Below are the code and all the weights of a small trained network. Each question names an input and a class and asks about switching units off, where a switched-off unit gives its printed mean instead of its output.

import numpy as np


def w(rows, s, z=0):
    codes = np.array(rows[::2]) - 128.0
    scale = np.full(codes.shape[1], s)
    scale[-1] = z or s
    return codes * scale


def f(y):
    return y / 2 * (1 + np.tanh(0.7978845608 * (y + 0.044715 * y**3)))


def log_softmax(a):
    a = a - a.max(-1, keepdims=True)
    return a - np.log(np.exp(a).sum(-1, keepdims=True))


def net(x, mask):
    res = np.array(x, float).reshape(1, 8) / 4 @ E
    y = f(res @ A[0][:, :-1].T + A[0][:, -1])
    res = res + np.where(mask, y, B[0][:, -1]) @ B[0][:, :-1]
    return log_softmax(res[-1] @ U[:, :-1].T + U[:, -1])


A, B = {}, {}
E = w([
[145,107,143,110,137,127,143,143,115,134],'x0',
[140,118,132,126,128,123,138,150,130,114],'x1',
[149,108,129,132,130,126,127,142,107,122],'x2',
[143,95,126,123,134,134,133,158,122,113],'x3',
[196,175,83,154,224,131,96,152,170,162],'x4',
[131,132,219,199,125,225,74,147,149,165],'x5',
[95,178,108,110,108,135,139,249,92,192],'x6',
[115,122,115,122,120,128,112,147,159,106],'x7',
],0.015)
A[0] = w([
[169,154,54,129,255,116,132,212,187,192,165],'neuron 0',
[90,75,209,146,30,197,146,114,134,152,166],'neuron 1',
[141,122,196,196,69,152,126,102,200,117,203],'neuron 2',
[201,192,138,174,191,185,89,182,187,200,116],'neuron 3',
[96,147,93,110,78,108,143,166,91,160,148],'neuron 4',
[156,144,33,95,204,56,112,116,125,147,151],'neuron 5',
[76,136,166,177,106,150,91,224,102,179,159],'neuron 6',
[199,127,177,168,182,141,98,78,163,94,197],'neuron 7',
[95,104,125,58,95,61,171,77,102,133,232],'neuron 8',
[116,75,103,152,147,84,150,54,133,41,254],'neuron 9',
[96,157,79,94,85,94,131,162,83,159,215],'neuron 10',
],0.0095,0.0048)
B[0] = w([
[89,146,105,169,176,103,166,55,145,130,252],'neuron 0',
[165,185,182,118,102,143,41,134,87,106,214],'neuron 1',
[178,99,208,98,104,139,83,168,150,108,197],'neuron 2',
[40,58,105,185,125,51,132,55,110,251,239],'neuron 3',
[102,161,54,238,115,189,145,182,119,100,190],'neuron 4',
[142,201,91,52,226,151,197,95,159,107,210],'neuron 5',
[46,204,203,158,98,65,103,140,85,124,217],'neuron 6',
[193,69,156,92,166,156,104,83,197,153,204],'neuron 7',
[124,50,65,117,67,95,135,117,92,96,218],'neuron 8',
[91,125,129,108,60,2,119,35,146,146,222],'neuron 9',
[65,144,25,161,86,108,197,240,135,93,206],'neuron 10',
],0.0095,0.019)
U = w([
[72,47,119,135,74,44,118,83,75,141,253],'0',
[114,97,52,150,47,187,162,207,80,74,84],'1',
[177,151,117,28,193,134,152,58,161,81,104],'2',
[102,174,78,145,214,174,188,143,108,104,37],'3',
[208,109,199,77,86,199,37,109,82,67,144],'4',
[113,213,203,159,103,178,109,189,47,93,94],'5',
[154,1,150,155,157,179,85,102,180,175,14],'6',
],0.009,0.0033)

Each question gives the input, the list of numbers given to net, and the class t.
The units are the neurons (one row each of A and B). Each row of codes is followed by its name. A weight is (code - 128) times the scale printed after its matrix; where a second scale follows, it is the last column's (A, B and U).
mask holds one flag per neuron, in row order. A switched-off neuron (its flag False) gives its mean, the last column of its row in B, instead of its output. The means were averaged over made-up inputs and are rounded, as every weight is.
A unit's drop is (log p(t) with every unit on - log p(t) with that unit switched off) / (log p(t) with every unit on - log p(t) with every unit switched off).
The circuit of an input: a set's keep is (log p(t) with only the set's units on - log p(t) with every unit switched off) / (log p(t) with every unit on - log p(t) with every unit switched off). Starting from all 11 units, units are removed one at a time, each time the one whose removal leaves the highest keep (on an exact tie, the one counted first), for as long as the keep stays at least 0.8.
units of the circuit, in order: the units of the circuit, biggest drop first
unit that matters most: the unit with the biggest drop
top k neurons: the k neurons with the biggest drops, biggest first
drop when u is switched off: that unit's drop, to one decimal
input [6,0,2,-3,-3,6,2,-3], class 5: unit that matters most => neuron 6
input [-6,0,6,-5,0,2,4,3], class 5: units of the circuit, in order => [neuron 9; neuron 8]
input [4,-8,-6,-2,-5,-7,1,3], class 1: units of the circuit, in order => [neuron 3; neuron 10]
input [2,-2,-6,2,1,1,0,-1], class 6: units of the circuit, in order => [neuron 9; neuron 6; neuron 10]
input [0,-6,-2,3,0,7,5,0], class 5: top 2 neurons => [neuron 9; neuron 6]
input [-6,-8,2,6,2,-6,-2,-6], class 2: top 2 neurons => [neuron 5; neuron 3]
input [4,8,-8,-4,1,-4,0,3], class 2: top 2 neurons => [neuron 3; neuron 5]
input [0,8,-7,1,-6,2,-5,-3], class 4: top 2 neurons => [neuron 3; neuron 1]
input [6,-6,7,7,0,-8,4,-5], class 1: top 2 neurons => [neuron 8; neuron 10]
input [-1,1,8,0,0,8,-7,-4], class 4: top 2 neurons => [neuron 1; neuron 2]
input [0,-3,0,-6,3,0,0,2], class 2: top 2 neurons => [neuron 4; neuron 10]
input [8,-6,0,-8,6,-1,2,5], class 3: top 2 neurons => [neuron 5; neuron 9]
input [7,6,-8,-5,6,-1,5,-7], class 3: top 2 neurons => [neuron 5; neuron 9]
input [-4,2,8,1,-1,0,6,6], class 1: unit that matters most => neuron 10
input [-3,1,7,6,1,8,-6,8], class 6: top 2 neurons => [neuron 3; neuron 7]
input [-1,8,-7,4,7,1,-1,-2], class 6: drop when neuron 3 is switched off => 1.1
input [-4,-5,4,-7,7,7,-3,1], class 6: drop when neuron 7 is switched off => 0.3
input [-1,-4,-8,4,5,1,-4,6], class 6: drop when neuron 3 is switched off => 0.2
